Below are the code and all the weights of a small trained network. Each question names an input and a class and asks about switching units off, where a switched-off unit gives its printed mean instead of its output.

import numpy as np


def w(rows, s, z=0):
    codes = np.array(rows[::2]) - 128.0
    scale = np.full(codes.shape[1], s)
    scale[-1] = z or s
    return codes * scale


def f(y):
    return y / 2 * (1 + np.tanh(0.7978845608 * (y + 0.044715 * y**3)))


def log_softmax(a):
    a = a - a.max(-1, keepdims=True)
    return a - np.log(np.exp(a).sum(-1, keepdims=True))


def net(x, mask):
    res = np.array(x, float).reshape(1, 5) / 4 @ E
    y = f(res @ A[0][:, :-1].T + A[0][:, -1])
    res = res + np.where(mask, y, B[0][:, -1]) @ B[0][:, :-1]
    return log_softmax(res[-1] @ U[:, :-1].T + U[:, -1])


A, B = {}, {}
E = w([
[153,157,121,135,132,133,83,217,227],'x0',
[128,210,202,155,145,209,80,125,150],'x1',
[242,115,127,83,168,225,184,197,143],'x2',
[176,50,187,212,119,102,211,143,53],'x3',
[114,152,9,171,188,192,37,143,53],'x4',
],0.012)
A[0] = w([
[103,145,155,172,142,32,154,75,55,170],'n1',
[144,199,117,70,151,106,55,165,135,153],'n2',
[109,67,149,187,91,62,153,3,56,186],'n3',
[243,91,149,112,100,131,188,158,135,173],'n4',
[89,208,76,95,116,141,85,104,150,217],'n5',
[158,137,179,160,87,61,103,179,194,128],'n6',
[68,94,134,143,106,70,112,69,216,254],'n7',
[58,201,80,108,95,69,82,82,92,163],'n8',
[160,145,102,127,164,224,136,96,78,149],'n9',
[48,168,139,107,106,76,64,67,119,86],'n10',
[137,68,149,169,141,97,154,132,60,198],'n11',
[110,126,53,129,153,129,86,47,105,201],'n12',
],0.011,0.0038)
B[0] = w([
[118,157,120,131,50,126,155,63,90,216],'n1',
[97,122,116,125,189,179,141,108,152,203],'n2',
[21,161,67,94,77,146,166,54,44,253],'n3',
[95,66,162,111,159,134,152,146,156,205],'n4',
[170,142,152,83,166,219,127,136,108,224],'n5',
[127,99,196,103,168,157,110,154,169,187],'n6',
[118,166,82,96,99,144,151,113,67,225],'n7',
[102,82,140,119,93,128,187,130,105,228],'n8',
[156,166,93,116,202,249,81,112,150,193],'n9',
[83,110,116,100,79,116,151,139,102,221],'n10',
[118,95,78,154,99,163,133,101,91,198],'n11',
[105,65,119,82,125,126,152,144,104,204],'n12',
],0.013,0.02)
U = w([
[125,91,196,119,130,65,158,189,208,112],'0',
[137,192,135,133,153,75,116,118,120,31],'1',
[152,164,117,136,113,91,112,126,150,20],'2',
[108,90,134,67,150,179,154,128,123,204],'3',
[181,156,125,127,130,90,88,134,108,2],'4',
[85,137,111,118,74,88,164,76,74,178],'5',
[167,74,46,180,160,135,94,204,75,136],'6',
[151,252,143,157,160,194,48,124,153,186],'7',
],0.013,0.0037)

Each question gives the input, the list of numbers given to net, and the class t.
The units are the neurons (one row each of A and B). Each row of codes is followed by its name. A weight is (code - 128) times the scale printed after its matrix; where a second scale follows, it is the last column's (A, B and U).
mask holds one flag per neuron, in row order. A switched-off neuron (its flag False) gives its mean, the last column of its row in B, instead of its output. The means were averaged over made-up inputs and are rounded, as every weight is.
A unit's drop is (log p(t) with every unit on - log p(t) with that unit switched off) / (log p(t) with every unit on - log p(t) with every unit switched off).
The circuit of an input: a set's keep is (log p(t) with only the set's units on - log p(t) with every unit switched off) / (log p(t) with every unit on - log p(t) with every unit switched off). Starting from all 12 units, units are removed one at a time, each time the one whose removal leaves the highest keep (on an exact tie, the one counted first), for as long as the keep stays at least 0.8.
units of the circuit, in order: the units of the circuit, biggest drop first
k most important neurons: the k neurons with the biggest drops, biggest first
drop when u is switched off: that unit's drop, to one decimal
input [2,6,-8,-6,2], class 3: units of the circuit, in order -> n5
input [7,-1,-4,2,0], class 0: units of the circuit, in order -> n3; n9; n5; n11
input [8,3,-3,7,3], class 0: 2 most important neurons -> n9; n3
input [5,4,4,-7,-5], class 7: 2 most important neurons -> n8; n12
input [5,4,-3,7,5], class 6: 2 most important neurons -> n3; n5
input [0,-5,-5,-8,3], class 3: 2 most important neurons -> n5; n3
input [-6,-5,5,0,-2], class 5: 2 most important neurons -> n5; n6
input [-2,3,7,-3,7], class 7: drop when n1 is switched off -> 0.0
input [8,-1,4,7,3], class 6: drop when n3 is switched off -> 0.4
input [-5,0,-1,-1,6], class 3: drop when n12 is switched off -> 0.3
